Below is a small trained network, with its code and all its weights. Each question gives an input and a target symbol and asks what happens when units are switched off, that is, made to give their printed mean instead of their output.

import numpy as np


def w(rows, s, z=0):
    codes = np.array(rows[::2]) - 128.0
    scale = np.full(codes.shape[1], s)
    scale[-1] = z or s
    return codes * scale


def f(y):
    return np.maximum(y, 0)


def softmax(a):
    e = np.exp(a - a.max(-1, keepdims=True))
    return e / e.sum(-1, keepdims=True)


def log_softmax(a):
    a = a - a.max(-1, keepdims=True)
    return a - np.log(np.exp(a).sum(-1, keepdims=True))


def net(x, mask):
    ids = ['ΛΠΦαβγεζηθμξτω'.index(c) for c in x.split()]
    T = len(ids)
    res = E[ids] + P[:T]
    u = 0
    for l in range(2):
        q, k, v = (res @ M[l].T for M in (Q, K, V))
        z = softmax(np.where(np.tri(T) > 0, q @ k.T / 3**0.5, -1e9)) @ v
        res = res + np.where(mask[u], z, O[l][:, -1]) @ O[l][:, :-1]
        u += 1
        y = f(res @ A[l][:, :-1].T + A[l][:, -1])
        res = res + np.where(mask[u : u + 12], y, B[l][:, -1]) @ B[l][:, :-1]
        u += 12
    return log_softmax(res[-1] @ U[:, :-1].T + U[:, -1])


Q, K, V, O, A, B = {}, {}, {}, {}, {}, {}
E = w([
[180,163,78],'Λ',
[82,119,117],'Π',
[194,178,178],'Φ',
[150,109,79],'α',
[187,141,115],'β',
[207,102,146],'γ',
[144,124,83],'ε',
[123,107,176],'ζ',
[96,140,254],'η',
[52,105,77],'θ',
[49,121,203],'μ',
[196,112,93],'ξ',
[135,108,111],'τ',
[148,179,161],'ω',
],0.017)
P = w([
[98,198,59],'0',
[177,1,216],'1',
[152,42,198],'2',
[143,60,191],'3',
[131,80,193],'4',
[138,70,182],'5',
[134,75,176],'6',
[135,78,172],'7',
[133,86,164],'8',
[131,84,161],'9',
[134,88,159],'10',
[127,90,152],'11',
[129,99,156],'12',
[130,100,161],'13',
],0.0071)
Q[0] = w([
[67,255,207],'0.h0',
[85,176,127],'0.h0',
[103,68,53],'0.h0',
],0.006)
K[0] = w([
[153,81,254],'0.h0',
[91,78,253],'0.h0',
[62,159,98],'0.h0',
],0.0056)
V[0] = w([
[157,55,138],'0.h0',
[118,104,100],'0.h0',
[108,254,95],'0.h0',
],0.0075)
O[0] = w([
[153,90,178,214],'0.h0',
[140,112,104,135],'0.h0',
[76,254,103,3],'0.h0',
],0.0074,0.0039)
A[0] = w([
[210,155,131,138],'0.n0',
[105,248,165,124],'0.n1',
[103,100,143,255],'0.n2',
[175,56,149,6],'0.n3',
[175,156,19,222],'0.n4',
[1,75,108,112],'0.n5',
[152,71,123,63],'0.n6',
[142,100,98,68],'0.n7',
[207,151,132,127],'0.n8',
[204,154,135,119],'0.n9',
[99,218,18,139],'0.n10',
[229,160,137,130],'0.n11',
],0.0099,0.0048)
B[0] = w([
[90,39,84,221],'0.n0',
[99,246,178,135],'0.n1',
[223,140,184,253],'0.n2',
[59,192,123,245],'0.n3',
[83,60,219,177],'0.n4',
[141,22,30,189],'0.n5',
[111,181,120,206],'0.n6',
[106,153,161,140],'0.n7',
[84,50,49,216],'0.n8',
[93,90,37,206],'0.n9',
[2,120,195,142],'0.n10',
[70,49,35,241],'0.n11',
],0.0071,0.0065)
Q[1] = w([
[46,116,5],'1.h0',
[113,177,167],'1.h0',
[52,150,50],'1.h0',
],0.011)
K[1] = w([
[2,243,99],'1.h0',
[128,74,195],'1.h0',
[8,197,169],'1.h0',
],0.0072)
V[1] = w([
[35,247,176],'1.h0',
[49,13,137],'1.h0',
[253,99,132],'1.h0',
],0.0071)
O[1] = w([
[243,87,163,109],'1.h0',
[142,208,21,255],'1.h0',
[3,83,147,61],'1.h0',
],0.008,0.015)
A[1] = w([
[159,46,60,205],'1.n0',
[111,227,235,13],'1.n1',
[64,125,67,165],'1.n2',
[44,101,124,80],'1.n3',
[110,52,88,166],'1.n4',
[202,34,133,192],'1.n5',
[187,200,112,41],'1.n6',
[85,133,134,167],'1.n7',
[50,1,111,116],'1.n8',
[41,106,131,100],'1.n9',
[58,154,224,156],'1.n10',
[83,208,234,2],'1.n11',
],0.0096,0.0099)
B[1] = w([
[96,151,131,250],'1.n0',
[37,82,139,131],'1.n1',
[147,101,126,205],'1.n2',
[182,116,169,162],'1.n3',
[103,129,131,191],'1.n4',
[100,147,151,212],'1.n5',
[147,78,110,160],'1.n6',
[159,131,145,155],'1.n7',
[143,92,134,182],'1.n8',
[169,128,146,164],'1.n9',
[166,177,160,138],'1.n10',
[90,7,94,131],'1.n11',
],0.017,0.025)
U = w([
[153,60,98,128],'Λ',
[80,194,156,211],'Π',
[197,173,45,59],'Φ',
[170,207,185,216],'α',
[54,147,37,63],'β',
[106,123,213,67],'γ',
[131,169,120,253],'ε',
[209,117,214,3],'ζ',
[139,166,131,237],'η',
[37,106,131,41],'θ',
[142,172,134,201],'μ',
[78,175,121,172],'ξ',
[244,147,151,14],'τ',
[102,180,109,170],'ω',
],0.011,0.0067)

Each question gives the input, a string of symbols that net reads in full, and the target symbol t.
The units are the heads (3 rows each of Q, K, V and O) and the neurons (one row each of A and B). Each row of codes is followed by its name. A weight is (code - 128) times the scale printed after its matrix; where a second scale follows, it is the last column's (O, A, B and U).
mask holds one flag per unit, layer by layer, with each layer's heads first. A switched-off unit (its flag False) gives its mean, the last column of its rows in O or B, instead of its output. The means were averaged over made-up inputs and are rounded, as every weight is.
A unit's drop is (log p(t) with every unit on - log p(t) with that unit switched off) / (log p(t) with every unit on - log p(t) with every unit switched off).
The circuit of an input: a set's keep is (log p(t) with only the set's units on - log p(t) with every unit switched off) / (log p(t) with every unit on - log p(t) with every unit switched off). Starting from the 12 units with the biggest drops (on a tie, the unit counted first), units are removed one at a time, each time the one whose removal leaves the highest keep (on an exact tie, the one counted first), for as long as the keep stays at least 0.8.
circuit, biggest first: the units of the circuit, biggest drop first
most important unit: the unit with the biggest drop
top k neurons: the k neurons with the biggest drops, biggest first
top k neurons in layer l: the k neurons of layer l with the biggest drops, biggest first
drop of u: that unit's drop, to one decimal
input Φ θ γ θ γ ξ ξ β ξ α γ γ θ γ, target α: top neuron : [1.n5]
input ω γ ξ θ, target ζ: top 4 neurons : [0.n10, 0.n1, 1.n5, 1.n6]
input γ γ ω, target Λ: circuit, biggest first : [1.h0, 1.n5, 1.n0]
input Λ α θ ζ γ θ Φ Λ γ γ Φ, target τ: top 4 neurons : [0.n10, 0.n1, 1.n6, 0.n4]
input Λ γ γ θ, target τ: circuit, biggest first : [0.h0, 1.h0, 0.n10]
input γ γ γ ξ θ γ τ θ η μ, target ζ: top 2 neurons : [1.n0, 1.n3]
input η ξ γ θ, target γ: top 2 neurons in layer 0 : [0.n5, 0.n1]
input Λ γ γ η, target γ: circuit, biggest first : [1.h0, 0.n5, 0.h0]
input Λ θ μ γ μ γ γ α ε ξ, target τ: top 3 neurons : [0.n10, 0.n1, 1.n6]
input ξ η γ θ Λ ζ γ γ Φ, target β: top 2 neurons : [0.n10, 0.n11]
input γ ω γ α Λ, target Λ: top 2 neurons : [1.n5, 1.n8]
input η γ γ γ ξ α γ θ γ θ ω ξ Λ, target γ: top 2 neurons : [0.n1, 1.n5]
input ξ ζ α α θ ω γ θ Π γ γ γ β, target β: top 2 neurons in layer 0 : [0.n10, 0.n2]
input η γ γ γ β ζ ξ ζ γ, target γ: top 2 neurons in layer 0 : [0.n1, 0.n11]
input ζ γ θ γ Λ γ μ γ ζ ε γ Λ ξ Φ, target θ: most important unit : 0.h0
input ζ θ γ θ μ ζ τ θ, target θ: top 3 neurons in layer 0 : [0.n5, 0.n3, 0.n1]
input θ Λ Φ, target Φ: top 3 neurons : [0.n10, 0.n5, 0.n4]
input ζ γ θ, target θ: top 2 neurons in layer 1 : [1.n3, 1.n9]
input ω γ γ ξ γ ζ γ ε γ τ γ γ ξ, target ζ: top 3 neurons : [0.n10, 0.n1, 1.n5]
input ζ γ θ β ζ γ, target θ: top neuron in layer 0 : [0.n11]
input ξ γ γ, target β: drop of 0.h0 : 0.5
input Φ γ γ γ α Λ ξ γ θ γ ξ Π μ, target ζ: drop of 1.n5 : 0.1
input θ γ γ γ ξ γ θ θ γ γ γ ξ, target Φ: drop of 0.n10 : 2.4
input ω γ γ θ ω η ζ ζ γ μ γ γ, target ζ: drop of 1.h0 : 4.4
